x =
[[124 139 120 123 101 136 128 127 119 131 158 108 141 139 139 143]
 [117 140 127 137 105 138 135 121 120 125 147 119 138 139 140 140]
 [124 139 120 123 104 136 128 127 121 131 158 108 140 139 139 143]
 [117 141 126 136 103 138 134 122 119 126 149 117 138 140 140 141]
 [117 139 127 137 105 138 135 121 121 125 147 119 138 139 139 140]
 [117 143 125 135 100 138 134 122 119 127 153 114 140 141 141 143]
 [121 143 122 126 100 137 130 125 118 129 156 110 141 140 140 144]
 [119 143 123 131 100 138 132 123 118 128 155 112 141 141 141 144]
 [117 142 125 136 102 138 134 122 119 126 151 115 139 140 141 142]
 [117 143 125 136 101 138 134 122 119 127 152 115 140 140 141 142]
 [117 141 126 136 102 138 134 122 119 126 150 116 138 140 140 142]
 [117 140 127 136 104 138 134 121 120 126 148 118 138 139 140 141]
 [118 143 124 134 100 138 133 122 118 127 154 113 141 141 141 143]]
Indices start at 0.
The entry in the bottom-left corner is 118
The entry in row 1 and column 0 is 117
The top-left entry: 124
Report the entry at row 0, column 1.
139
The top-right entry is 143
The entry in row 0 and column 2 is 120
Report the entry in row 2 and column 0.
124
Report the bottom-right entry.
143
Report the entry just left of 130.
137
Report the entry at row 1, column 2.
127
Report the entry in row 2 and column 2.
120

Questions about the grid below. Rows and columns are numbered from 0.
1) Give the entry at row 0, column 2.
2) Give the entry in the top-right corner.
3) Give the entry directly above the largest entry.
4) Give the entry in row 0 and column 0.
5) Give the bottom-right entry.
6) Give the entry just left of the smallest entry.
7) Give the bottom-left entry.
8) Give the maximum.
137,140,106,120,117,131,141,125,125,126,123,126,127
130,136,113,142,125,125,134,119,132,131,140,137,138
1) 106
2) 127
3) 120
4) 137
5) 138
6) 140
7) 130
8) 142
